Questions about the array below.
1) Read off the entry in the top-right corner.
2) Read off the entry in the bottom-right corner.
3) Read off the top entry of the column that holds the smallest entry.
4) Read off the entry in the top-left corner.
5) Read off the entry just right of the smallest entry.
6) Read off the entry just right of the largest entry.
[[110 106 112 111 149 146 109 148 150 146]
 [147 107 147 148 149 110 148 147 123 110]
 [150 109 135 138 152 105 143 132 112 106]
 [147 107 147 148 149 109 148 147 123 110]
 [144 107 151 151 147 112 149 152 129 113]
 [110 107 113 112 148 146 110 150 150 147]
 [151 110 130 135 151 104 141 127 109 105]
 [109 107 113 112 148 147 110 150 151 147]
 [110 142 150 149 112 147 147 154 152 147]
 [111 106 111 110 150 145 109 147 149 146]
 [111 106 111 110 150 145 109 147 149 145]
 [141 109 154 153 143 116 151 155 136 117]
 [149 107 141 143 151 107 145 139 116 107]
 [151 112 126 131 150 105 138 123 109 105]
 [145 107 150 150 148 111 149 151 127 112]
 [140 111 154 153 141 117 152 156 137 118]]
1) 146
2) 118
3) 146
4) 110
5) 141
6) 137
